Each row has a class, written as a number after it.
[  93   49  -49 -290  168  112 -116 -186 -194  -47   10  104  -47 -221
 -139 -421  230  -11  -44   29 -111  -50  -44   -9 -180 -341  -57   10
   88  -95   68  430  -32  124  154  151  161  -60 -162]  5
[ 158   79  -93 -282  136   81  -71  -84 -180  -68   12   58 -101  -89
 -137 -381  213  -56  -54  -24  -78  -37  -82  -98  -35 -345  -32   32
   87  -16   73  366 -111  143  159  128  204  -76 -285]  0
[  42  -47   79 -284 -103   32   25 -215 -215  138  -95  -11 -104 -472
 -199  128   12   64 -339  224 -137   97  -72  -37  166  123 -532 -144
 -127   82  -91  143 -120 -200  348 -287  357  221   -3]  0
[  36  -70  357 -139  243  154 -302  -61 -216 -113 -196  141 -164  145
   11  185   13   62   85  -51 -186   58  186   40  114  -87  184  -51
 -101 -503  128  131   69 -182  137  216 -282    5 -300]  0
[  -4 -316  -31 -402   12   56  297  -15 -322  166  175 -189  147 -562
 -352 -266  -12   -2 -124  -59   67  -34  329  263 -518  172  -82  -96
  142 -183  -63  258 -151  -12  142   -7  175  437   76]  7
[ 130   35    1 -170  161  104 -117 -151 -162  -58   64  107  -89  -91
 -122 -264  191   -8  -69  -57  -47  -64   -3 -122  -84 -399   35   86
   43  -43   62  373 -119  117  203   47  137  -75 -228]  6
[ 124   53 -119 -301  221  126  -72 -113 -167  -41   24  135  -62 -189
 -133 -405  224   -4  -66  -16 -105  -80  -46  -39 -109 -363  -68   21
   84  -89   54  423  -90  114  161  124  177  -53 -231]  1
[ 167   16  139    3  -11   97  -24  -69 -252 -175  178 -135   28 -207
   74   60 -195  -70  -53 -234   70  -90  181  256 -138 -311  428   62
 -223 -318  -38   86 -128   28  -65  317 -183  114 -141]  5
[  98 -224  127  169  -98   73 -305  130   35   99   84  -82  183  397
   41  303  -45  -49  126  202 -141  105 -673 -324  704  252 -203 -177
 -287  137 -234   47 -101 -132 -184 -399 -222  140 -103]  3
[ 121   -7 -222  172   93   54   75  -79   38  -55 -364   15  -13   79
    5   91   70   79  -98  164   28  -89   94 -170   12 -142  216  -43
  -70 -141    8  138  131   84  268  112   29  -82  -28]  1
[ 139 -118   -7 -159  101 -134  -79  280  307  -75  -40  154   83  -74
   -1 -202 -117   66  -14   85  125 -260 -289  112   -2 -121  -13  -68
 -113  219  192   32  -20 -200  -40 -234   -9   23   32]  1
[  87  -32  204 -180   77  -19   35  212 -154 -248 -122  -83  -23  140
  -30  281  140  -70  136 -195  -67  206  262  215  412 -101  310   51
  -75 -444 -109  -39   97  -41  182   94 -212  160 -434]  0
[ 139  126  175  -52  -50   13  -80   51 -208  -79  -39 -139 -155  272
   73  435   81 -150   21 -290   17   90  -10 -211  396 -119  324  245
  -77 -349   53  -69   19  148   15   64 -275   36 -391]  1
[ 111  -63 -184  207   69   43   49  -57   10  -49 -292   31  -53   69
  -44  100   93  114  -50  128  -21 -102  103 -148   27 -145  222   -6
  -69 -158   18  147  113  122  318   82    4  -37  -22]  1
[ 259   92  199 -181  116  -45 -105   50 -184  -82  188  -35 -117 -136
   32  383  123  -60  -78 -303  -70  -31  238   97  112 -451  271  260
 -154 -232   37   80  -73  -41  233  271 -154  142 -210]  1
[ 147   44  -59 -293  148   93 -120  -61 -167    6   14   78 -104  -43
 -156 -349  216  -20  -42  -69 -102  -74   -9 -126  -74 -333   -3   58
  148  -33   81  328  -88  133  194   95  219  -33 -212]  3
[ 235 -291  -96  141  451  -35  183  698   11 -298  154 -254  583  331
  376  372  -27   33  102 -227  199  528  627  432  135  287   15 -405
  135  191 -704 -164  135 -383   11  226 -263  -93 -115]  2
[  91 -303   44 -257   56  -12 -112    0 -272  270  -79 -160 -139 -248
 -303 -106 -201  169 -349  117 -126 -314 -296 -298 -121  -24 -245  -48
   50   43  183  102 -328   -3  356 -334  518  297  237]  5
[  89 -104 -181  217   11   37   80  -26    4  -40 -320   14  -82   64
  -70  154   71  112  -31  131  -37  -71  117 -121   43  -82  191    6
  -63  -98  -23  110  117  151  366  -11   47  -22  -38]  0
[ 139  -11 -191  120   31   46   82 -169    2  -26 -348    9  -21  -33
    5   33   46  102  -70  143   17  -77  104 -132   -1 -155  152    1
  -91  -99  -70  194  123  120  321   -1   35  -27   -5]  5
[ -36 -345  -40 -194  104   20   55  238 -195   34 -215  -56   -1 -116
 -192 -247  -11   31  -49  -58 -185   97   12  136 -129  253 -232 -235
    6  -81    7   99  -42 -286   98 -273  226  203  -93]  3
[ 119 -127 -188  247   65   18   39  -21   -8  -41 -332   18  -10   81
  -17  114   88  128  -40  160  -49 -129   94 -164   39 -145  241   20
 -140 -117   17  113  143  114  391   17   63  -59  -33]  2
[ 204   37  198 -225  -64  -23   26  135 -242  -22 -126  -60 -106  108
  -21  451  -40 -223   55 -170 -154  107  315  164  330  -98  176   71
 -240 -450   30 -209   93 -171   15  349  -12  160 -433]  8
[  88  -74 -213  199  110   55   80  -25   50  -72 -375   34  -21   75
  -27   72   85  113  -91  115   -5 -102  163 -125   11 -158  191  -37
  -78  -89  -39  167  167   62  339  -15   21  -90  -33]  1
[  67  -92 -189  160   47   44  -24 -118   10   14 -309   60  -47   -1
  -39   42   49  123  -73  131  -45 -163   40 -172  -17 -175  241   12
 -137  -53    5  162   89  162  294   26   29  -36    8]  8
[ 197  -14 -104 -261  190  117  -93 -173 -234  -24   73   41  -18 -135
 -173 -433  256  -21  -72  -87  -59  -61  -31  -15 -118 -485    0   35
   26  -74  107  419  -98  138  236  240  155  -21 -262]  6
[  95  -88 -226  202   74   66    4 -166    4   31 -289  -14  -19   74
  -44   67   82  120  -58  151  -55  -80   59 -150   43 -161  204   -8
 -154 -140  -45  121   85  137  304  117   26   10  -10]  4
[ 194 -146  182 -189   98   17  -39   56 -373 -155  100  -11   83   15
  -42  244   77  -76  -10 -169  -60   16  313  271  -18 -179  352  104
 -221 -568   45   46    6   51   31  304 -154  131 -342]  0
[ 141 -190   17 -145   72   68  206   88 -186   92 -243  -67 -295 -223
 -449  -39   11  178 -284  -32  -84 -116  -44  -36   38   97 -248   98
  101  268  123  200  -59 -292  609 -518  294  368   99]  5
[  55  -72 -188  184   35   56   58  -81   26  -40 -311   14  -16  122
  -19   89   65  110  -38  111   -7  -64   84  -88   52 -145  218   -1
 -110 -154  -78  109  128  145  251    5  -16  -72  -67]  4
[ 310 -196  -34  -87   55  -50  250  363 -239   14 -288  -63   68 -174
  -56 -300   72   24  -83  -15   34   72  428  -41  -19  120 -318 -267
   38  218   21  146  131 -613  143 -183  168  149  -68]  7
[-103 -121  221   81  146  -98 -175  442 -211 -146 -108   80  -28   -2
  -20  238   95  -10  -68 -270 -224  -28  264  288  183 -123  234   35
  -68 -228  231   28  160   35   95 -114   -5   98 -245]  8
[ 177 -154   -1 -178   72  -85  -98  265  235  -55  -38   99  135  -47
   10 -250 -104   34   34   52  121 -294 -255  146  -48 -231   49  -45
 -166  158  163   48    4 -222  -80 -167  -31    5  -20]  4
[ 152 -192   47  -96   83 -102  -94  283  217  -58    7   62   91 -103
   -4 -196 -137   65   -5   27  112 -321 -246   75   -3 -201   86  -33
 -130  200  185   94  -17 -144   24 -261  -15   79   19]  2
[ 203  320   75   52  167   -2 -152   99  210 -143  564  -94 -194  289
   61  650  663 -152  162 -265   63  -58  -75 -284  546  262   81   68
  168  445 -769 -202 -191 -658 -106    4  -41 -131   54]  2
[ 259  -19   79  192  346   95   38  359   76 -343  463  218  236  184
  337  564  363  107  450 -116   84  171  111   87  290  439  198 -160
  181   32 -584 -170  120 -515 -530   46 -155 -423 -137]  8
[-127 -158  262 -122  171 -189 -119  390  -89 -160    7    0  -49  300
 -132  289  -53 -103   91 -157  -79  225  368   55  195 -201  191   42
  -69 -142 -134 -146  -66  -94  224   37 -244  -86 -409]  6
[ 146 -225   19 -171  149 -146  -93  333  239  -95  -72  126  159 -139
   33 -261 -102   36   -8   76   69 -246 -267  189 -138 -125  117  -68
 -164  163  230  110   66 -144  -97 -136   -4   37   23]  7
[  86  -24 -186  189    3   36  108 -162   13  -14 -344   13  -41   88
  -46  141   45   88  -32  204  -32  -96   90 -134   82  -90  195   11
 -137 -170  -38   96   98  112  303   64   40  -16  -20]  0
[ 132 -134 -172  173   58   40   69  -32  -54  -14 -316   44  -33   87
  -79   58   40  115  -39   94  -44  -50  108 -127   23 -153  245   37
  -84 -115  -44  189  107  162  338    5  -22  -23  -63]  6
[  76   -4 -221  141   88   38   66  -79   43  -69 -331   48  -54   70
  -11   74   46  113  -83  126   22 -133  137 -166    8 -151  223   34
  -74 -121  -45  165  104  103  339   76   -3  -84  -48]  1
[ 210  -55  189 -187  -28  -54 -114  125 -160 -118  -15  -18  -46   69
   43  288  107 -163   -3  -63  -45   83  139  -67  220 -198  233   91
 -198 -290  108  -43   15   12   73  337   32   63 -310]  2
[ 136   96  -83 -225  143   87  -86 -143 -176   36  -20   65  -71  -47
 -156 -349  205    9  -25   -8  -95 -114  -35 -107   18 -362  -40   88
   47  -65  114  343  -52   90  215  119  133  -37 -250]  4
[-139 -342  323  -31  305    9   65  743  127 -521  279 -225  104  138
   43  130  -31   -6   65 -128  226  -24  205 -106  114 -242  320 -115
  385  222 -169   25  335 -332 -428  279   31 -320   -6]  4
[ 241 -156  -20 -137   30 -135  -16  300  188  -73  -18  106   41 -143
  -15 -219 -148   50   -8   48  122 -301 -244  108    9 -187   26  -17
 -121  207  115  120  -40 -113  -23 -310  -34  112  -15]  0
[-168  214  118 -229  -34   49  117 -667  159  -50  233 -372  326  833
   69  -33  -83   -9  104  -32  261  164   69 -185  665   57  -11    8
 -455 -126 -498 -286 -224 -487 -133  168 -299   60 -192]  2
[ 117   64  248   -9  -67 -171 -176   59 -245   -2  106 -212 -168  -61
  -67  311  -55 -108 -231 -215 -118 -118   97 -121  -19 -313  590  285
 -159 -253  238  -26  -64  309   72  140  -54  199  -76]  7
[ 104  -50 -221  197   24   32  111  -80   43  -19 -389    0  -38   77
  -10   38   61   73  -44  169  -44  -80   44 -137   17 -133  194   14
 -116 -138   -1  114  149  155  293   30   87  -16  -44]  7
[ 459  284   77 -196   21  -85  126 -285  141 -113  112  -82  436 -147
  320  238 -151   18 -115  230  -60  148 -165  196  503  127 -121 -198
 -735  173 -531 -150  -45 -899 -290  -44    3  -11   32]  1
[ 169   72  -99 -287  109   93 -103 -123 -162  -55   17  100  -35  -74
  -94 -461  233  -19  -77  -63  -44 -101  -89  -33 -100 -441  -26   37
   41  -39  109  399  -79   92  131   94  148  -68 -242]  3
[ 118   56  -82 -191  140  154 -115 -174 -197  -18   31   67  -54 -160
  -96 -405  204   -6  -88   11 -122  -58   -6 -123 -125 -386  -17    5
   56  -24   48  389  -77  152  182  135  233  -90 -173]  2
[ 231   34  163  226 -483  -27  112  263  455   22  260  -35   84  715
  342  814   82  264  226 -302  -11    2 -285 -269  702  371   43  193
 -198  556 -107  -72  303 -573 -412 -563   35 -301  152]  3
[  56   76   29 -175 -122  -67  242  -43 -216  -97 -324 -129   58  132
  -31  200   50 -103  -40  -64   14   74  195   60  197 -122   19  247
 -260 -360   63  230  337  -99  232  -28 -344    8 -430]  1
[ 159 -155   59 -176   -8 -146 -125  295  222  -59  -85  129  132  -75
   -8 -226  -89   71   29   67   75 -286 -333  127   73 -110   34  -55
 -145  199  184   59   21  -99  -19 -403   13   50  -11]  8
[ -49 -338  -64 -193  213  137  286 -335 -222  129   37  -66  268 -169
 -287 -180   64   10  -81  181  -13  -77  159  170  -70 -202 -160 -120
 -254 -360  -49  219  -76 -180   95  156  100  339    5]  2
[  85 -238  421 -567  -72   94  -81 -141 -131  -54  556   91  195 -279
  185  109 -267   29  150   89  233 -157  -95 -294  175  358 -201   84
 -266   -5 -597  228 -207 -505 -497 -138 -363   74  -64]  2
[ 176  284 -158  258  -45  -37  369 -538  247  -31  -66 -216  153  796
  218  266  279  134  143   76  274 -124 -191 -376  601  269  -90  265
 -215 -160 -268 -338  -22 -493  -99 -328    6  186  214]  5
[ 244 -237  -28  -62  144 -108 -137  274  176  -48   31   80   85 -147
   19 -287 -146   33  -47   27  103 -327 -314   67 -133 -279   81  -19
 -209  249  195   78  -80 -100  -17 -176  -16   81    8]  7
[  58  153  -27 -278  148  135  -79 -271 -126  -43  -24   98    9  -37
 -143 -462  189  -49  -28  106  -59  -55  -84   19  -21 -444  -89  -23
   19 -157   70  327  -79  101  112  208  151 -115 -245]  4
[ 114 -171 -170  240   73   49   17   -4   38  -23 -303   -8  -46   65
  -17   91   64  104  -40  101  -39 -114   67 -156  -47 -117  246   -5
  -89  -89   20  132  140  172  309   11   63  -17  -20]  7
[ 124 -212   35 -107   56 -138  -94  333  248  -67  -37  100   96  -58
   20 -196 -162   84    6   53   67 -312 -267   80   -6 -132   99  -24
 -175  178  161   44   -6 -179  -53 -381    0   81   37]  2
[ 130 -169   47 -179   91 -122 -112  274  222  -76  -41  130  123  -66
   -2 -175 -151   77   34   43   84 -261 -289  106   46 -136   94  -38
 -171  165  141   41  -21 -144  -51 -371  -45   41  -73]  8
[-114   59   29  -40  351   79  -96 -418   56  -76  168  125 -175  397
 -105  156  182  170  314  196  -62 -136  -45 -496  258  353   56  105
 -145  -52 -434 -148 -209 -716   -6  201 -153 -241  -89]  0
[ 457  207  175   16 -175   22   -7  -34  170 -119  339  -52  -28  534
  331  863  377   91   98 -337  240 -111 -247 -178  120  120  -33  278
 -125  253 -516 -117 -176 -659   59 -487 -274 -450   98]  1
[ 145   66  -53 -342  140   95 -102 -172 -205  -35    8   28  -78 -198
 -153 -442  188  -35  -72   -6  -44  -60  -34 -123 -153 -405  -41   28
  113  -74   71  422 -109  140  206  106  174  -20 -215]  5
[ 151  -88  -76 -230 -147   75   92   50 -117  116 -152 -208   12 -258
 -207  -16  167   92 -328   21  106 -209    4   73 -142  -43 -317 -147
   56  104   41  118   43 -427  331 -366  281  186  122]  4
[  73  101  -77 -290  137  113 -102 -186 -158  -42   -9  114  -65  -63
 -131 -395  241    1  -34  -28  -85 -134  -25  -65  -19 -371  -67   87
   44  -82   63  374 -119  112  247   56  215  -21 -267]  8
[ 247   52  -17 -177 -157 -191  125  255  233  -94 -431  109 -171  628
  225  622   53  222  -59 -354 -102 -118   25   30  544  712   67  275
 -409  211 -288 -160  -51 -660  322 -617  224    7  -68]  0
[ 231 -154   -4  -97   66 -148    2  319  249  -74 -134   90  117   26
   21 -277 -106   50   46   76   42 -205 -310  127   89 -126   -5  -39
 -188  204  206   30   60 -208  -38 -305   41   69  -46]  7
[ 189   23  245 -278   57 -145 -145   71 -145  -98  -45  -79 -164 -195
   46  304  -83 -173 -104 -128  -84   -4  -14 -109  154  -71  101  231
 -171 -158 -123 -131 -135  132  239  -30   80   73 -215]  1
[ 119 -220   22 -121  112 -111 -144  304  245  -86  -74  126   34  -78
  -31 -208  -94  100  -12   13  123 -319 -259   94  -55 -149    9  -10
  -90  233  220  116    3 -165   87 -346   -6   78   29]  5
[ 176   57  -83 -241  186   97  -68 -229 -184  -10    1   91  -58 -138
 -112 -373  184  -38  -54   56  -94  -55 -145 -119   -9 -330  -58   18
  -12  -72   43  373 -156  139  123  120  159   -3 -202]  0
[ 335 -266   82  329   38 -111  504  450  -35 -496   46  -86  349  259
  133  -42  151  -75  384  -77  -27  298   22  503  614  -56  -93 -395
 -279  -68  -68  219  317 -485 -382  237  -22 -174 -409]  0
[ 131   52  -80 -235  159  112 -130 -118 -165  -47   17   86 -135  -78
 -158 -357  225   12  -79   15 -118 -110 -131 -106  -72 -329  -48   28
  100  -29   95  372 -109  113  186   77  220  -58 -193]  0
[  48  -76 -215  225   53   42   53  -55   18  -20 -342   17  -10   79
  -16   89   37  109  -55  133  -22  -99  160 -109   35 -139  210    6
 -133 -114  -56   68   88  119  330   69   78  -49  -28]  4
[ 117  -90 -205  238  107   66   54  -57  -10  -26 -328   18  -50  101
    1  102   86  120  -27  147  -60  -77   69 -208   17 -137  200   38
  -52 -120  -31  164  129  172  373   -5   49  -61  -36]  2
[ 346   95  254 -153  383 -100   76  377  -54 -449   11   11   85   51
  352  278  112   93   38  -39  130  154   50  143  154  221   57 -204
  145  -64 -201  -61  169 -777 -246  169  -99 -294 -103]  2
